In the rows, zero is written as 128.
Facts:
fliklor: tunefle 417; setrok robi
trovi: tunefle 417; setrok stuskibros, trostor, grotos
moplan: tunefle 612; setrok treplok
ruklifo: tunefle 854; setrok gobra
kagroses: tunefle 417; setrok luskom, sigror
nuvi: tunefle 612; setrok gobra
grazo: tunefle 417; setrok luskom
plobrekles: tunefle 612; setrok rikli, vinizim
vinizim: tunefle 612
brarile: tunefle 417; setrok dusos, sigror
stuskibros: tunefle 854; setrok pudim
finek: tunefle 417; setrok flimin, togrus
tetek: tunefle 854
nubu: tunefle 612; setrok drepi
gobra: tunefle 417; setrok trugrar, zalem
steses: tunefle 854; setrok botir
trostor: tunefle 612; setrok finek, gredrugur, grotos
vutodra: tunefle 612; setrok stoski, travil
marem: tunefle 417; setrok stuskibros
zolos: tunefle 417; setrok lapil, griste
pastin: tunefle 612; setrok brena, stavo, bire, fubakis
vufis: tunefle 612
puplal: tunefle 612
tibril: tunefle 612; setrok fleliflus, sefom, drepi
truvu: tunefle 854
trugrar: tunefle 612; setrok kodam, vubom, luskom
stiplun: tunefle 854; setrok skeskos
travil: tunefle 854; setrok drepi
griste: tunefle 854; setrok brara, truvu
vabo: tunefle 612; setrok menabril
zuskikal: tunefle 612; setrok luda, flimin, brerul
menabril: tunefle 854
zalem: tunefle 854; setrok travil, sigror
starek: tunefle 417; setrok kagroses
dusos: tunefle 417
brerul: tunefle 854; setrok sefom, vubom
labal: tunefle 612; setrok skiludu, giski, sigror
didumom: tunefle 612; setrok klamek, rikli
bire: tunefle 612
luda: tunefle 417; setrok lubo, sigror
sigror: tunefle 854; setrok treplok
napum: tunefle 612; setrok brobeki, fibrusos, stiplun
drepi: tunefle 612; setrok vufis, feskes
treplok: tunefle 612
klamek: tunefle 417; setrok travil, drepi
plegruvek: tunefle 417; setrok starek
vogal: tunefle 417; setrok deru, togrus
luskom: tunefle 612
brara: tunefle 854
brobeki: tunefle 854; setrok pudim
rikli: tunefle 612; setrok broda
stavo: tunefle 612; setrok trizam
zistil: tunefle 417
stutrer: tunefle 612; setrok feskes
floko: tunefle 854; setrok bitrebul, feskes
pletrimim: tunefle 417; setrok lapil, moplan, grotos, stipu
bitrebul: tunefle 854; setrok dronel
zosi: tunefle 612
tadriflo: tunefle 612; setrok zuskikal
flugaplin: tunefle 417; setrok lapil
brena: tunefle 612; setrok bire
sutrer: tunefle 854; setrok druflor
gredrugur: tunefle 612
togrus: tunefle 612; setrok brara
rudak: tunefle 612; setrok stutrer
skiludu: tunefle 417; setrok sefom, vubom
dofir: tunefle 417; setrok plobrekles
fubakis: tunefle 417
lubo: tunefle 612; setrok brerul, kagroses, sigror
fenasto: tunefle 854; setrok kagutrin, kodam
klasobrun: tunefle 612; setrok bezar
gadin: tunefle 417; setrok tibril
lobra: tunefle 612; setrok botir
tufabru: tunefle 417; setrok daklal
broda: tunefle 417; setrok vufis
fleliflus: tunefle 854; setrok drepi
flotrek: tunefle 612; setrok grotos
flimin: tunefle 854; setrok klamek
kosok: tunefle 612
bragrik: tunefle 854; setrok tuskiron, zuskikal, vubom
sefom: tunefle 417; setrok luskom
ludes: tunefle 854; setrok brena, togrus
skeskos: tunefle 854; setrok flimin, didumom, luskom
dronel: tunefle 417
skeskel: tunefle 417; setrok kagutrin, robi, brarile
kogi: tunefle 417; setrok zalem
bezar: tunefle 612; setrok brobeki, stuskibros
deru: tunefle 612; setrok nubu, stutrer
zople: tunefle 854; setrok brobeki
flapel: tunefle 417; setrok truvu, tetek
fibrusos: tunefle 612
stipu: tunefle 612; setrok flimin
vubom: tunefle 612
druflor: tunefle 854; setrok giski
libron: tunefle 612; setrok dretal, stuskibros
robi: tunefle 612; setrok luskom
lipester: tunefle 612; setrok sikleflol
stoklen: tunefle 612; setrok tuskiron, luda, steses
grotos: tunefle 417; setrok pastin
kagutrin: tunefle 854; setrok daklal, luskom
tefeve: tunefle 417; setrok tuskiron, ruklifo
tuskiron: tunefle 854
staklo: tunefle 417
potri: tunefle 854; setrok trovi
kodam: tunefle 854; setrok vinizim, drepi
dodata: tunefle 417
stoski: tunefle 854; setrok rikli, fubakis, feskes
sikleflol: tunefle 612
dretal: tunefle 854; setrok zistil
mulazim: tunefle 854; setrok dodata
trizam: tunefle 612
pudim: tunefle 417; setrok botir
daklal: tunefle 417; setrok tetek, luskom
vozuk: tunefle 417; setrok dodata
lapil: tunefle 612
feskes: tunefle 417; setrok rikli
botir: tunefle 612
giski: tunefle 854; setrok stutrer

Known rows:
ludes: [146 111 118 124 140  97  99 142 161 137  97 158 164 172  95 101 109 129
 137 129 147 127  94  92 127 135 116 164  96 162 197 167 176 134]
bitrebul: [103 162 103 121 134  59 115 115 148 169 161 126 171 146  79 134 123 106
 145 154  82  98  80  96 132 120 106 155 119 160 130 166 178 134]
stutrer: [102 218 100 123 116  71 152 106 151 128 138 125 146 131  99 182 166 125
 147 101  91  85 106 111 147 143 141 128 132  68 106 148 137 127]
flotrek: [168 121  93  96  75 122 109 137 162 109  89 144 175 143 102 139 124 168
 118 104 175 143 109 124 153 171 127 136 150 101 176 161 141 130]
robi: [ 85 136  85 129  63 114 129 127 102  87 149 145 150 149  89 177 138 140
  81 120 111 229 103 151 118 151 141 127 181 128  98 128 162 118]
kagroses: [ 71 110  81 120 158 125 134  92  82 106 134 125 130 133 116 101 117 144
 128 173 127 237  90 153 118 138 115 100 153 138 108 134 143 127]
grazo: [ 64  70  77 116 166 152 150 130  97 120 139 145 140 140 105 106 115 148
  99 149 136 225  92 145 102 130 129 119 168 146 101 138 152 117]
brobeki: [154 120 115 137  79 124  98 140 107 168 144 160 126  91  96 147 122  83
 122 198  99  79  89  96 177 132  89 147 214 192 113 147 199 153]
fliklor: [ 70  62  76 110 162 144 138 125  97 115 142 138 138 137 101 104 118 154
 107 153 139 208  84 147 104 131 122 127 166 145 111 141 150 121]
plegruvek: [ 88  92  66 114 165 131 133 109 100 116 136 121 147 132 111 100 119 159
 126 170 139 199  83 141 115 143 113 117 156 137 128 150 136 128]
flapel: [ 75  57  83 140 196 172 147 146  86 117 128 144 122 185 105 116 116 143
 105 147 156 156  89 135 106 129 119 178 150 113 159 152 158 120]
bire: [131 148  87 100  27  95  95 106 159 107  98 122 169 142  90 161 124 109
 133  77 186 136 135 148 183 168 110 133 130  86 121 164 175 131]
vufis: [ 95 208  98 114  95  80 145 109 148 136 136 143 142 110  99 185 171 111
 138  77  83 100 129 122 140 140 148 119 154  87  69 129 154 131]
sikleflol: [111 167  75 128  66 109 120 114 125 103 152 105 156 152  90 190 145 126
 119 134 120 120  93 133 157 157 105 158 163  92 117 150 162 129]
dusos: [ 75 128  78 122 140 116 114  72  91 105 139 110 125 123 118 112 117 122
 148 174 138 193 104 151 147 138  99 110 141 115 106 145 151 127]
fubakis: [ 86 116  90  80 125 121 114  89 159 147 110 112 163 107 103  97 116  99
 158  95 176 120 133 141 171 138  98 113 102 102  88 162 167 141]
fibrusos: [137 136  95 133  67 136 123 137 111 122 132 147 139 109 103 190 155 127
 111 134 113 108 104 122 159 158 124 142 226 106 105 133 163 137]

Rows:
No name comes twice in this set of rows, the named rows included.
[168  98 111 135 108 118 102 159 112 169 145 164 150 115  88 127 115 125
 116 201  96 101  68  82 142 134 104 155 206 185 143 163 180 146] => zople
[135 147  93 101  54 107 104 119 161 108  92 129 180 150  93 157 125 134
 127  86 185 135 126 137 170 167 115 146 132  82 144 167 167 128] => brena
[121 160 118 154  93 123 129 118 119  94  99 155 108 173 110 174 146 101
 126  92 157 108 130 126 161 153 139 176 134  70 155 141 175 131] => togrus
[ 88 132 107 114 191 122 150 113 134 141 116 156 125 101 120  96 140 121
 151 108 122 125 111 117 118 126 138  91 136 112  98 143 138 141] => klamek
[107 141  82 129 163 120 116  83  85 102 130 122 115 112 134  96 115 145
 152 192 129 207  84 133 131 150 112  88 153 122 131 137 127 137] => luda
[128 145 109  97 153  55 118 128 185 170 132 152 186 133  77 107 126 137
 140 110 101 115  93  90 114 126 130 121 111 165 131 166 159 137] => stoski
[141  55  83 114 155 177 123 137 111 149 125 135 144  88 118 108 115 148
 123 186 159  93  75 108 158 142  97 147 207 124 133 153 147 146] => marem
[114 165  98 110 131  94 149 137 142 111 136 160 162 138  94 161 157 171
 105 100  85 155  92 122 105 146 167 117 180 114 112 141 121 123] => tibril
[125 115 125 133 122  97 110 143 118 150 134 181 142 122  89 129 123 105
 113 151  88 154  94 104 122 131 134 130 164 194 113 144 191 136] => stiplun
[ 65 168 103 141  34 100 118  95  83  87 146 153 121 142  90 203 145  88
  92 109 100 243 133 172 145 150 136 117 177 115  55 115 194 120] => luskom

The same things again, as new rows of numbers:
Known rows:
kagroses: [120 114 137 126 153 105 140 123 114  94 142  98 128  89 140 147 105 133
 136 124 140  78 115 120 120 140 153 143 104 111 142  86]
gobra: [127 121 128 125 139 129 153 134 134 109 169  94 166 102 157 143 107 116
 141 120 141  78 130  98 135 163 161 150 114 115 139 120]
skiludu: [130 106 138 124 152 103 150 127 117  98 162 101 135  96 145 143  99 132
 129 110 130  72 128 110 139 146 130 145 127 126 138  99]
deru: [128 119 160 110 120 112  96 117 147 156 127 147 121 159 130 125 137 128
 101 120 100 139 132 127 160 121  88 157 162 172 133 117]
lobra: [145 143 124  89 110 129 141 123 158 156 121 133 130 108  68  93 145 122
 118 176 107 135 107 119 114 125 126 131 167 138 149 158]
zosi: [140 140 152 118 145 145 131 104 153 153  93 134 137 108 119  95 155 135
 111 128 102 151 116 135 120 134 112 135 142 125 102 140]
brarile: [116 113 151 128 148  95 153 132 114 109 139 102 130  71 142 154  92 146
 144 121 136  80 128 119 123 128 142 136 104 107 147  84]
fubakis: [113 107 159 121 129 109 128 143  83 113  93 102 171 146 151 150 116 100
 142  69 170 103 148 130 113 138 144 141  98 150 108 155]
tadriflo: [140 139 129 115 118 133 125 121 173 138 151 111 125 129  93 114 136 130
  89 157 116 132 113 127 142 144 145 165 157 139 148 100]
vabo: [138 149 175 120 134 171 150  98 186 177  91 147 132  97 123  91 142 146
 125 124  97 157 125 136 119 152  94 136 148 120 107 147]
potri: [128 138 110 149  95 143 145 170 110 112 115 146  85 153  96 133 111 119
 161 144 145 161 130 144 101 126 127  67 133 119 152 176]
truvu: [148 143  93 164 144 152 103 118 101 136 133 175  93 162 152 117 143 149
 141 105 171 139 119 159 178 120 153  78  87  89 113 149]
skeskos: [110 132  82 163 107 139 124 152 113 119 167 143  92 144 148 151 127 128
 153 153 133 148 149 112 131 110 131  98 118 116 146 115]
bire: [130 136 157 109 108 128  99 127 135 144  52 130 135 164  99 109 153  99
 102 101 146 160 134 167 110 136 149 159 116 151 100 145]
bezar: [140 140 121  84 115 116 133 130 139 173  93 125 136 115  69 104 151 112
 129 186 108 146 118 130 104  99 115 118 150 141 144 169]
trizam: [123 138 166 117 103 128 104 123 148 146  50 124 132 166 106 121 141 111
 101 104 139 164 145 163  95 138 144 152 125 157 107 137]
skeskel: [104 113 151 143 150  92 170 147 134 135 148  99 123  71 156 167  98 146
 145 142 123  96 141 120 132 117 130 118 109 100 150  74]

Rows:
No name comes twice in this set of rows, the named rows included.
[143 141 102 100 131 137  85  73 132 117 123 132 149 128 114 100 159 128
  78 138 151 119 111 111 136 128 171 196 129 130 111 100] => vubom
[140 136 119 179 131 157 128 144 121 142 146 160  65 181 140 133 125 151
 143 122 152 144 123 169 181 131 124  64 110 102 128 151] => griste
[120 111 161 116 129  97 174 181 105 135 112  88 137 127  97 145 106 119
 162 120 137  99 133 148 119 125 139  93 119 140 155 175] => trovi
[137 134 141 121 147 130  97 107 135 162  93 136 122 177  90  99 167 133
  93 111 155 135 107 175 170 128 167 143 112 129 111 144] => lapil
[142 141 128 105 123 119  94 100 139 124 106 128 121 133  92 110 135 129
  80 125 150 124 115 155 129 131 156 186 126 131 121 104] => treplok
[125 113 125 122 156  97 135 120  91 101 158 102 158  92 159 147 115 131
 137 111 148  75 131 109 141 123 143 156 111 121 128 102] => sefom
[157 162 121 158 126 200 137 102 127 113 102 187 115 112 165 102 123 136
 159  94 135 150 125 124  96 153  99 105 113  78  94 174] => menabril
[120 121 131 170  98 145 130 173 130 119 130 145  68 182 130 147  98 125
 153 105 140 162 139 160 135 132 109  78 129 126 139 148] => ludes
[134 116 127 113 149 110 157 138 121  81 161  99 147  96 112 130 104 122
 134 122 148  71 117 118 129 149 155 143 129 113 143 115] => luda
[144 126 114  85 134  99 171 143  75 121 113 110 162  98  91 112 133 110
 169 146 138  88 118 111 109 117 143 104 118 121 146 192] => pudim
[153 150 166 115 144 171 135  79 158 168  71 153 141  95 119  86 148 129
 119 105 115 152 118 138 116 148 125 152 130 109  90 158] => sikleflol
[152 160  55 139 113 172 111 107 105  58 159 164 117 138 134 111 120 119
 127 128 164 123 107 120 122 158 159 135 123 106 127 143] => tuskiron
[141 117 134  94 144  98 156 143  73 124  93 119 164  92 106 118 126 114
 169 115 142  90 111 121 102 110 131 106 110 121 136 195] => zistil
[123 145 126 115 132 111  97  85 146 156 102 138 122  97 132 130 151 141
 100 146 121 140 131 136 126 103 149 168 110 110 120  70] => robi
[129 117 137 123 143 131 185 145 155 104 186  90 160  93 120 129  89 124
 135 132 129  85 127 106 134 176 138 137 144 114 150 126] => tefeve

Now the same things, written a new way:
Known rows:
brena: [113  88 202 125 156 112 132 149 112  96  90 128 159 145 137 167 158 108
 103 107 135 123 113 122 114 129 128 141  85]
grazo: [129 161 195 109 178 126 156 144 151  94 151 141 121 122 148 170 187 175
 102 109 136 102  85 122 102 163 122 152 111]
lapil: [123  73 219 125 153 100 108 155 102  93 103 127 140 141 126 171 172  91
  98 106 133 112 112 123 113 129 133 146  98]
skeskel: [116 146 182 115 165 124 130 155 139  95 119 142 139 153 141 168 160 133
  93 108 135 108 110 127 116 152 123 160 101]
dretal: [112 106 186 132 148  88 125 127 133  88  88 134 153 147 131 171 146 120
  97 100 124 107 114 118 114 146 138 165 105]
gadin: [105 138 188 118 154 133 121 162 139  99 107 141 154 157 137 167 149 123
  91 111 130 108 113 130 120 151 129 159  99]
flapel: [118 132 193 118 159 128 113 151 137  93 108 143 143 157 136 169 162 112
  90 108 132 109 113 129 114 153 124 155 104]
plegruvek: [115 145 180 118 160 126 120 154 137  92 110 141 145 160 138 166 153 118
  92 107 134 109 116 128 119 148 123 161  98]
tetek: [130  83 210 131 151  83 104 127 127  93  99 134 136 145 122 176 166 105
  94 100 118 101 109 118 105 156 148 157 123]
giski: [115 116 138 128 165  52 146 126 153 103  75 127 141 143 142 165 149 131
  82  98 135 116 132 138 109 159 127 165 113]
flimin: [119  87 193 129 153 156 159 114 160 101  90 138 223 164 147 151 108 138
 126 103 114 133 116  98  95 154 138 130  73]
staklo: [125 119 204 120 154 124  96 153 130  94 111 143 136 164 130 173 167  95
  88 110 130 105 116 128 114 154 130 156 110]
sefom: [130 165 201 108 179 127 167 144 151  97 165 144 119 112 151 169 192 196
 108 111 136  97  80 118  97 164 126 147 113]
libron: [ 83 128 187 127 145 107 146 145 108  85  67 127 150 130 138 172 156 122
  96 106 146 120 104 121 132 114 121 166  79]
dronel: [125 113 206 119 156 121  90 157 128  93 111 140 132 163 127 173 170  89
  87 109 128 104 115 128 114 158 130 156 113]
lubo: [139 106 141 128 175  64 159 183  88  87 181 126 136 153 135 157 147 162
 104  94 141  84 126 124 132 115 114 168  70]
fibrusos: [119  77 219 126 152  94 113 156 102  96  98 127 136 141 127 172 175  95
  97 106 131 110 109 124 114 128 135 149 100]

Rows:
No name comes twice in this set of rows, the named rows included.
[117 109 161 131 159  71 136 127 138  93  92 131 149 148 135 168 147 127
  90  97 130 109 122 125 114 148 133 164 105] => druflor
[100 107 194 126 151 120 146 147 117  93  84 127 166 140 141 166 149 117
 104 106 138 126 110 117 119 123 122 146  76] => flotrek
[101 107 170 123 159  79 153 159 130 112  79 123 147 132 142 162 155 128
  89 109 141 122 124 141 115 134 125 149  93] => deru
[132 114 202 119 158 118  91 161 124  91 122 141 131 167 126 171 167  93
  87 106 128 100 117 129 117 152 132 159 112] => dusos
[128 165 199 107 179 125 157 140 153  95 150 142 114 116 149 174 197 178
 101 110 138 103  82 120  98 164 124 149 116] => daklal
[108 100 161 118 173  71 158 144 151 121  60 119 144 131 152 161 165 122
  82 109 148 142 134 153  99 151 117 130 101] => rikli
[125  85 190 125 163 140 158 148 116  90 119 129 189 157 141 153 134 134
 121 104 134 126 115 107 112 124 118 133  60] => zuskikal
[123 148 161 120 169 113 130 166 130  89 138 141 138 162 140 165 154 138
  91 103 137  96 118 128 123 146 117 167  95] => starek
[ 84 146 179 136 137  74 124 126 121  77  51 134 133 132 129 181 157 115
  83  99 132  99 106 120 132 131 139 192 110] => steses
[105 142 185 119 154 163 125 137 142  82  83 142 171 170 144 166 142 107
 102 107 136 126 114 114 119 147 116 154  82] => grotos
[103  98 188 126 152  94 151 167 118 112  96 128 159 135 136 162 146 132
  98 110 133 113 119 131 118 127 133 147  86] => vutodra
[107 112 182 131 150  97 138 122 137  87  81 134 159 148 132 170 142 127
 100 100 127 110 113 116 115 142 134 166 101] => potri
[149 165 144 114 190  88 157 172 125  86 209 142 111 142 144 163 173 201
 100  98 141  77 105 126 117 147 113 172  97] => kagroses

